Here is a tiny trained network, its code and every weight. The questions are about switching its units off for an input and a class, where a switched-off unit gives its printed mean instead of its output.

import numpy as np


def w(rows, s, z=0):
    codes = np.array(rows[::2]) - 128.0
    scale = np.full(codes.shape[1], s)
    scale[-1] = z or s
    return codes * scale


def f(y):
    return y / 2 * (1 + np.tanh(0.7978845608 * (y + 0.044715 * y**3)))


def log_softmax(a):
    a = a - a.max(-1, keepdims=True)
    return a - np.log(np.exp(a).sum(-1, keepdims=True))


def net(x, mask):
    res = np.array(x, float).reshape(1, 4) / 4 @ E
    y = f(res @ A[0][:, :-1].T + A[0][:, -1])
    res = res + np.where(mask, y, B[0][:, -1]) @ B[0][:, :-1]
    return log_softmax(res[-1] @ U[:, :-1].T + U[:, -1])


A, B = {}, {}
E = w([
[206,120,26,28],'x0',
[33,235,77,117],'x1',
[129,150,248,16],'x2',
[254,221,144,164],'x3',
],0.0083)
A[0] = w([
[71,249,88,101,34],'N1',
[156,133,76,184,166],'N2',
[168,193,141,141,72],'N3',
[130,134,176,96,160],'N4',
[158,126,78,99,88],'N5',
[119,121,187,204,40],'N6',
[135,119,58,156,118],'N7',
[124,121,97,184,225],'N8',
[119,108,89,165,82],'N9',
[64,99,108,93,104],'N10',
[135,139,162,53,195],'N11',
[87,64,107,92,35],'N12',
[130,161,79,76,76],'N13',
[97,175,95,120,100],'N14',
[55,93,101,117,74],'N15',
[167,177,130,139,48],'N16',
[169,74,143,138,3],'N17',
[121,119,72,171,85],'N18',
[54,197,174,177,68],'N19',
[62,125,107,95,40],'N20',
[86,197,98,108,31],'N21',
[168,53,143,146,34],'N22',
[156,94,93,177,36],'N23',
[192,170,141,162,112],'N24',
[134,130,80,66,28],'N25',
[149,108,164,97,91],'N26',
[124,143,173,64,163],'N27',
[88,179,68,147,57],'N28',
[152,130,86,88,96],'N29',
[146,138,94,73,102],'N30',
[88,35,123,115,59],'N31',
[149,126,83,81,82],'N32',
[139,120,82,90,150],'N33',
[157,140,115,75,80],'N34',
[87,86,123,111,51],'N35',
[117,211,195,47,39],'N36',
[165,217,138,137,76],'N37',
[146,107,73,117,115],'N38',
],0.014,0.0038)
B[0] = w([
[214,50,164,61,254],'N1',
[71,148,88,72,220],'N2',
[142,217,133,141,198],'N3',
[80,106,96,109,189],'N4',
[91,112,178,165,186],'N5',
[68,80,223,173,214],'N6',
[62,89,104,103,201],'N7',
[52,83,70,94,212],'N8',
[90,133,122,68,168],'N9',
[169,220,129,147,197],'N10',
[69,106,56,98,224],'N11',
[140,226,153,133,180],'N12',
[128,95,187,157,194],'N13',
[177,88,123,116,184],'N14',
[139,178,123,126,199],'N15',
[144,228,160,140,176],'N16',
[203,106,190,71,165],'N17',
[66,134,122,55,189],'N18',
[131,73,205,199,236],'N19',
[167,172,144,105,182],'N20',
[226,71,193,80,194],'N21',
[255,48,177,27,185],'N22',
[101,131,133,41,172],'N23',
[111,212,134,117,223],'N24',
[124,138,216,191,184],'N25',
[102,100,126,69,169],'N26',
[51,116,47,101,212],'N27',
[140,104,140,52,208],'N28',
[103,93,199,191,184],'N29',
[103,114,178,191,189],'N30',
[158,225,142,120,196],'N31',
[109,107,202,202,187],'N32',
[120,116,131,175,189],'N33',
[89,127,156,152,177],'N34',
[142,195,159,134,162],'N35',
[56,93,89,64,241],'N36',
[136,203,130,110,217],'N37',
[79,122,144,155,179],'N38',
],0.0085)
U = w([
[61,114,76,78,83],'0',
[232,84,144,78,139],'1',
[154,249,128,132,128],'2',
[95,89,168,213,115],'3',
[112,115,60,152,246],'4',
[189,137,98,187,81],'5',
],0.015,0.013)

Each question gives the input, the list of numbers given to net, and the class t.
The units are the neurons (one row each of A and B). Each row of codes is followed by its name. A weight is (code - 128) times the scale printed after its matrix; where a second scale follows, it is the last column's (A, B and U).
mask holds one flag per neuron, in row order. A switched-off neuron (its flag False) gives its mean, the last column of its row in B, instead of its output. The means were averaged over made-up inputs and are rounded, as every weight is.
A unit's drop is (log p(t) with every unit on - log p(t) with that unit switched off) / (log p(t) with every unit on - log p(t) with every unit switched off).
The circuit of an input: a set's keep is (log p(t) with only the set's units on - log p(t) with every unit switched off) / (log p(t) with every unit on - log p(t) with every unit switched off). Starting from the 12 units with the biggest drops (on a tie, the unit counted first), units are removed one at a time, each time the one whose removal leaves the highest keep (on an exact tie, the one counted first), for as long as the keep stays at least 0.8.
circuit, biggest first: the units of the circuit, biggest drop first
unit that matters most: the unit with the biggest drop
top k neurons: the k neurons with the biggest drops, biggest first
drop of u: that unit's drop, to one decimal
input [-7,-5,-4,7], class 2: circuit, biggest first	[N24]
input [-7,6,5,-6], class 3: top 2 neurons	[N19, N22]
input [-3,8,2,7], class 1: top 2 neurons	[N1, N21]
input [0,-8,-6,-3], class 1: top 2 neurons	[N22, N17]
input [0,6,6,3], class 0: top 4 neurons	[N36, N27, N11, N22]
input [-3,-7,5,-8], class 2: top 3 neurons	[N31, N12, N1]
input [3,8,-7,-1], class 1: top 2 neurons	[N1, N21]
input [-3,6,0,-6], class 1: top 2 neurons	[N1, N21]
input [6,2,7,6], class 0: top 3 neurons	[N36, N11, N27]
input [0,6,3,-7], class 2: top 2 neurons	[N10, N12]
input [-4,3,7,6], class 0: top 2 neurons	[N36, N27]
input [-6,-8,2,-3], class 1: drop of N22	0.6
input [6,6,5,1], class 1: drop of N6	0.3
input [-6,-5,2,-6], class 2: unit that matters most	N31
input [-1,-1,-3,-1], class 4: drop of N14	-0.1
